+0.27 -2.80 +1.44 -1.03 -0.99 -0.04 -0.19 -1.97 -0.06 +0.80 +2.12 +2.30
 +1.25 -2.11 +1.60 +0.92 +1.13 +4.22 +0.54 -0.92 -1.09 -0.54 +0.54 +0.01
 +2.85 : <66>.Jb
-2.84 +0.95 -2.29 +1.14 -0.21 +1.39 -0.32 +0.26 -1.51 -0.08 -1.94 +0.49
 +1.64 +0.21 +0.07 -1.51 +1.16 +1.76 +0.12 -2.44 -5.68 -0.93 +1.15 -0.84
 +3.40 : <65>.hf
-0.50 +1.42 -2.73 -0.43 +0.10 +1.23 +0.18 -2.67 -1.40 +0.34 -1.34 +1.37
 +2.31 -0.77 +1.23 -2.71 +0.99 +0.06 -0.84 -0.11 +1.32 -1.00 +1.71 -1.08
 +1.83 : <64>.tq
+0.01 -4.59 +1.47 -2.11 -1.29 +0.75 -0.18 -2.44 -0.06 +1.72 +2.73 +3.81
 +0.72 -1.88 +1.92 +0.58 +1.52 +5.50 +1.60 -0.65 -1.38 -0.54 -0.09 +0.81
 +5.64 : <66>.Jb
-2.08 +0.71 -2.30 +4.51 -1.44 -0.78 -0.88 -0.56 -0.26 -0.13 -3.85 -4.32
 +0.68 -0.50 +1.97 +0.11 +0.19 -2.26 -1.04 -0.82 -5.39 +1.76 +1.83 -0.70
 +1.65 : <65>.Sb
+0.25 +3.05 -0.76 +0.49 +1.19 +0.25 -0.93 +0.96 +1.29 -1.00 -0.99 +0.22
 +0.82 +1.56 -2.10 -0.65 +0.45 -3.30 -0.37 +0.30 +3.72 -0.67 -1.58 +0.19
 -3.52 : <69>.hr
+0.50 -5.08 +1.34 -0.34 -1.87 -0.11 -0.26 -0.59 -0.15 +0.95 +0.99 +1.61
 -0.55 -2.17 +1.76 +1.00 +0.32 +3.40 +1.19 -0.59 -1.27 +0.34 -0.36 -0.75
 +4.06 : <66>.Jb
-0.37 +2.96 -1.27 -0.09 +3.03 +0.52 -0.46 +0.17 +0.37 +0.12 -0.17 +1.75
 +1.78 +0.84 -0.51 -1.96 +0.93 -1.19 -0.84 +0.76 +1.45 -1.17 +0.02 -0.01
 -1.29 : <69>.hr
-0.89 -3.62 -1.00 -0.66 -0.75 +2.62 +0.32 +0.97 -1.84 +0.34 +0.64 +3.04
 +0.49 -1.82 +0.71 -2.40 +0.51 +3.99 +1.06 -1.85 -2.96 -0.81 +0.48 -3.23
 +7.35 : <66>.Tn
-1.43 +0.20 -1.98 +0.91 -1.08 -1.36 -0.96 -1.08 -1.22 +0.55 -1.65 -2.19
 +1.29 -0.97 +2.10 -1.08 +0.29 +0.91 -0.42 -0.52 -4.18 -0.39 +1.51 -0.32
 +2.90 : <65>.hf
+0.00 -4.19 -0.25 -0.63 -2.02 +1.58 +1.06 -0.99 -1.42 +0.39 +0.68 +1.40
 -1.13 -1.52 +1.00 -0.60 +0.22 +3.60 +1.07 -0.97 -3.53 +0.66 +0.06 -0.81
 +6.40 : <66>.Tn
-1.28 -0.27 -1.30 -0.02 -1.17 +0.30 +0.21 -1.90 -0.83 -0.09 -2.03 -0.59
 +1.42 -1.04 +1.63 -0.89 +0.67 +0.22 -0.33 -0.77 -2.73 +0.19 +0.30 -1.36
 +2.04 : <65>.sf
-0.39 -2.75 +1.84 -0.39 -1.64 -0.07 +0.10 -1.04 -1.27 +0.51 +1.00 +1.53
 -0.56 -1.77 +1.22 +0.36 +0.01 +3.04 +1.45 -0.87 -0.44 +0.02 +0.14 -0.57
 +3.78 : <66>.Jb
-2.66 +0.16 -2.80 +1.73 -1.94 +1.35 -0.51 +0.80 -1.81 +0.09 -2.99 -0.88
 +1.93 -0.56 +0.67 -1.11 +1.35 +1.53 +0.03 -0.92 -5.84 -0.03 +0.24 -0.84
 +4.00 : <65>.Sb
+1.57 +0.77 +1.69 +7.49 +1.05 -0.15 -0.60 +0.93 +3.26 -0.84 -3.55 -1.10
 -1.31 +0.22 -0.93 +0.86 -0.46 -4.85 +0.00 +1.74 +2.81 +1.26 -1.33 -0.32
 -3.61 : <69>.hr
